[[ 24  -9]
 [ 23  42]
 [ 40   6]
 [ -3   0]
 [ 36  11]
 [  0   0]
 [ 23  -6]
 [ 26  15]
 [  0 -10]]
->
[[-10   0]
 [ 15  26]
 [ -6  23]
 [  0   0]
 [ 11  36]
 [  0  -3]
 [  6  40]
 [ 42  23]
 [ -9  24]]

[[  9 -18  -1  -8  33 -14  14  26 -14 -12 -12]
 [ 23 -18  16 -17  40 -18  26  44 -30 -26 -13]
 [  5  -7   5   4  20  35  33 -43 -51   9  16]
 [ 12  -4  20  -5  -3  -1  15  16 -11  -7  12]
 [ 17  34  32 -11 -15  -4 -38  10 -14  23 -15]
 [  3  41   0  19  -9   5  -8  19  11  11 -11]]
->
[[-11  11  11  19  -8   5  -9  19   0  41   3]
 [-15  23 -14  10 -38  -4 -15 -11  32  34  17]
 [ 12  -7 -11  16  15  -1  -3  -5  20  -4  12]
 [ 16   9 -51 -43  33  35  20   4   5  -7   5]
 [-13 -26 -30  44  26 -18  40 -17  16 -18  23]
 [-12 -12 -14  26  14 -14  33  -8  -1 -18   9]]

[[-33 -15 -24 -30 -17  -3  37]
 [ -6  10  47 -28  46  20 -10]
 [ 32   9  12  22  -9   6 -32]
 [  9   1  -1  13 -12  -5  -8]
 [  0   2   4   2  -3  -4  -3]
 [ 43  14   4  39  -7   2 -38]
 [-31 -11 -36 -22 -20  -6  41]
 [ -2  15  39 -21  46  19  -9]
 [-16  -1 -37  -3 -13  -8  29]
 [ 17  18  47  -1  45  16 -30]]
->
[[-30  16  45  -1  47  18  17]
 [ 29  -8 -13  -3 -37  -1 -16]
 [ -9  19  46 -21  39  15  -2]
 [ 41  -6 -20 -22 -36 -11 -31]
 [-38   2  -7  39   4  14  43]
 [ -3  -4  -3   2   4   2   0]
 [ -8  -5 -12  13  -1   1   9]
 [-32   6  -9  22  12   9  32]
 [-10  20  46 -28  47  10  -6]
 [ 37  -3 -17 -30 -24 -15 -33]]

[[ 30  -8  -3 -42  -3]
 [-28  10  -4  16   2]
 [-20   3  -2  29  -1]
 [ 28  -4  -5 -49  -1]
 [-16   1  -7  14   1]
 [ 18  -5  -3 -24  -2]
 [-15   2  -3  -4   1]
 [ 12  -1  -3 -35   0]
 [ -7   0   0  15  -2]
 [ 22  -4  -4 -45  -1]
 [-35   8  -3  43   1]
 [  9  -2  -4  -9  -1]]
->
[[ -1  -9  -4  -2   9]
 [  1  43  -3   8 -35]
 [ -1 -45  -4  -4  22]
 [ -2  15   0   0  -7]
 [  0 -35  -3  -1  12]
 [  1  -4  -3   2 -15]
 [ -2 -24  -3  -5  18]
 [  1  14  -7   1 -16]
 [ -1 -49  -5  -4  28]
 [ -1  29  -2   3 -20]
 [  2  16  -4  10 -28]
 [ -3 -42  -3  -8  30]]

[[-16  -4 -21 -16 -10   8  -1  -4 -20 -40  -7 -14 -40 -26 -37  -4]
 [ 18  -7  17   3  12 -11  21  17  20 -21  -3  16 -21  11  14  11]]
->
[[ 11  14  11 -21  16  -3 -21  20  17  21 -11  12   3  17  -7  18]
 [ -4 -37 -26 -40 -14  -7 -40 -20  -4  -1   8 -10 -16 -21  -4 -16]]

[[  5   6   4  -4   1   8   1  -4  -5  -6  11  -6   0]
 [  7  16  12  -3   0  16  11 -14  -6 -14  24 -10  -5]
 [ 11  20  17  -8   4  23   8 -14 -13 -21  31 -16  -2]
 [ 11  22  17  -5   3  23  14 -19  -9 -20  32 -15  -8]
 [-15 -28 -22   9  -5 -32 -13  21  16  28 -43  22   7]]
->
[[  7  22 -43  28  16  21 -13 -32  -5   9 -22 -28 -15]
 [ -8 -15  32 -20  -9 -19  14  23   3  -5  17  22  11]
 [ -2 -16  31 -21 -13 -14   8  23   4  -8  17  20  11]
 [ -5 -10  24 -14  -6 -14  11  16   0  -3  12  16   7]
 [  0  -6  11  -6  -5  -4   1   8   1  -4   4   6   5]]

[[ 29 -34 -36 -13  13   8  37   1 -28]
 [ -3  -7 -12 -27  -8  15   8  41  17]
 [-10 -34 -27  22  20  20 -40  19  24]]
->
[[ 24  19 -40  20  20  22 -27 -34 -10]
 [ 17  41   8  15  -8 -27 -12  -7  -3]
 [-28   1  37   8  13 -13 -36 -34  29]]

[[-23 -12  14   0   2  -3   3   0   1]
 [-34 -14  50   0   1  -2   5   0  -2]]
->
[[ -2   0   5  -2   1   0  50 -14 -34]
 [  1   0   3  -3   2   0  14 -12 -23]]
